Here is a tiny trained network, its code and every weight. The questions are about switching its units off for an input and a class, where a switched-off unit gives its printed mean instead of its output.

import numpy as np


def w(rows, s, z=0):
    codes = np.array(rows[::2]) - 128.0
    scale = np.full(codes.shape[1], s)
    scale[-1] = z or s
    return codes * scale


def f(y):
    return np.maximum(y, 0)


def log_softmax(a):
    a = a - a.max(-1, keepdims=True)
    return a - np.log(np.exp(a).sum(-1, keepdims=True))


def net(x, mask):
    res = np.array(x, float).reshape(1, 5) / 4 @ E
    y = f(res @ A[0][:, :-1].T + A[0][:, -1])
    res = res + np.where(mask, y, B[0][:, -1]) @ B[0][:, :-1]
    return log_softmax(res[-1] @ U[:, :-1].T + U[:, -1])


A, B = {}, {}
E = w([
[89,96,44,209,239],'x0',
[133,181,113,14,210],'x1',
[130,142,130,138,125],'x2',
[132,155,131,148,132],'x3',
[255,118,37,116,103],'x4',
],0.0082)
A[0] = w([
[124,197,115,71,172,44],'N1',
[106,87,100,181,66,61],'N2',
[129,102,45,140,178,234],'N3',
[83,83,62,152,178,68],'N4',
[122,131,94,185,165,68],'N5',
[105,164,90,107,119,55],'N6',
[119,214,100,85,163,153],'N7',
[103,138,177,153,130,108],'N8',
[150,111,119,187,80,107],'N9',
[94,102,67,161,143,62],'N10',
[156,116,170,113,86,63],'N11',
[99,101,68,145,178,64],'N12',
[56,139,113,151,84,149],'N13',
[97,159,160,147,139,51],'N14',
[143,158,92,131,110,255],'N15',
[200,129,132,153,100,160],'N16',
[170,139,172,111,100,31],'N17',
[134,146,154,116,87,104],'N18',
[185,113,151,98,84,156],'N19',
[121,139,169,227,67,75],'N20',
[133,106,148,189,89,81],'N21',
[11,172,135,142,121,19],'N22',
[97,106,181,124,148,32],'N23',
[90,181,142,163,152,173],'N24',
[107,36,139,128,91,115],'N25',
[180,113,56,170,128,119],'N26',
[114,116,117,160,95,66],'N27',
[216,153,76,85,114,97],'N28',
[160,140,121,147,149,125],'N29',
[187,101,76,146,136,59],'N30',
[194,139,71,139,108,72],'N31',
[110,165,139,49,92,178],'N32',
],0.012,0.0053)
B[0] = w([
[189,45,5,70,192,190],'N1',
[190,86,76,97,170,190],'N2',
[86,229,55,165,79,253],'N3',
[203,198,220,163,82,205],'N4',
[167,182,195,146,94,181],'N5',
[176,108,97,103,148,134],'N6',
[154,63,17,152,178,216],'N7',
[92,104,183,65,116,179],'N8',
[154,68,31,107,196,200],'N9',
[183,184,196,129,83,178],'N10',
[153,253,155,190,171,184],'N11',
[207,188,152,182,85,192],'N12',
[105,85,145,118,66,191],'N13',
[124,116,198,81,143,157],'N14',
[23,55,111,163,104,218],'N15',
[48,77,151,90,119,215],'N16',
[155,240,194,152,138,173],'N17',
[192,235,142,205,72,184],'N18',
[131,182,150,184,65,229],'N19',
[175,64,63,109,144,220],'N20',
[200,98,13,83,192,188],'N21',
[120,134,188,66,171,200],'N22',
[124,118,217,90,120,161],'N23',
[67,104,144,117,95,202],'N24',
[148,87,80,143,155,182],'N25',
[74,93,219,109,139,217],'N26',
[174,132,80,95,156,154],'N27',
[98,105,188,74,114,237],'N28',
[116,88,142,122,112,155],'N29',
[83,128,235,70,156,188],'N30',
[105,121,246,58,152,203],'N31',
[136,143,66,225,112,239],'N32',
],0.0063,0.008)
U = w([
[205,249,197,194,107,88],'0',
[213,93,100,104,225,84],'1',
[45,131,151,183,106,245],'2',
[52,116,255,69,150,53],'3',
],0.0093,0.011)

Each question gives the input, the list of numbers given to net, and the class t.
The units are the neurons (one row each of A and B). Each row of codes is followed by its name. A weight is (code - 128) times the scale printed after its matrix; where a second scale follows, it is the last column's (A, B and U).
mask holds one flag per neuron, in row order. A switched-off neuron (its flag False) gives its mean, the last column of its row in B, instead of its output. The means were averaged over made-up inputs and are rounded, as every weight is.
A unit's drop is (log p(t) with every unit on - log p(t) with that unit switched off) / (log p(t) with every unit on - log p(t) with every unit switched off).
The circuit of an input: a set's keep is (log p(t) with only the set's units on - log p(t) with every unit switched off) / (log p(t) with every unit on - log p(t) with every unit switched off). Starting from the 12 units with the biggest drops (on a tie, the unit counted first), units are removed one at a time, each time the one whose removal leaves the highest keep (on an exact tie, the one counted first), for as long as the keep stays at least 0.8.
circuit, biggest first: the units of the circuit, biggest drop first
unit that matters most: the unit with the biggest drop
top k neurons: the k neurons with the biggest drops, biggest first
drop of u: that unit's drop, to one decimal
input [5,-5,-4,-5,7], class 3: circuit, biggest first	[N26, N30]
input [2,3,-5,-5,4], class 2: unit that matters most	N3
input [-8,-1,-6,-1,-8], class 0: circuit, biggest first	[N18, N11]
input [-2,-3,5,0,-6], class 3: circuit, biggest first	[N22, N3]
input [-5,5,2,-8,7], class 2: top 3 neurons	[N32, N19, N15]
input [3,3,4,-8,5], class 2: circuit, biggest first	[N3, N15]
input [-7,1,6,5,8], class 3: top 3 neurons	[N28, N16, N31]
input [-2,-5,1,1,-8], class 3: circuit, biggest first	[N22, N8]
input [-8,-7,-8,7,-5], class 0: top 3 neurons	[N18, N11, N17]
input [-6,-4,5,4,7], class 3: top 3 neurons	[N16, N31, N28]
input [-5,3,-5,7,8], class 3: circuit, biggest first	[N28, N31]
input [3,7,-5,3,-4], class 1: top 2 neurons	[N1, N7]
input [6,2,4,1,7], class 3: top 3 neurons	[N26, N30, N31]
input [4,7,-2,-2,-3], class 1: circuit, biggest first	[N1]
input [-6,-6,-6,-2,-6], class 0: top 3 neurons	[N18, N11, N15]
input [-2,-8,-8,-3,7], class 1: top 3 neurons	[N9, N21, N2]
input [2,7,-7,-1,-5], class 1: top 2 neurons	[N1, N7]
input [2,8,1,8,-2], class 1: top 2 neurons	[N1, N7]
input [-6,2,-4,3,7], class 3: top 4 neurons	[N28, N16, N31, N3]
input [7,-4,2,-6,0], class 0: unit that matters most	N4
input [-8,-3,-8,-8,-7], class 0: top 2 neurons	[N18, N11]
input [6,1,6,3,-8], class 3: drop of N22	0.4
input [6,-7,2,2,-4], class 1: drop of N2	0.2
input [1,7,3,-7,-3], class 1: drop of N1	0.2
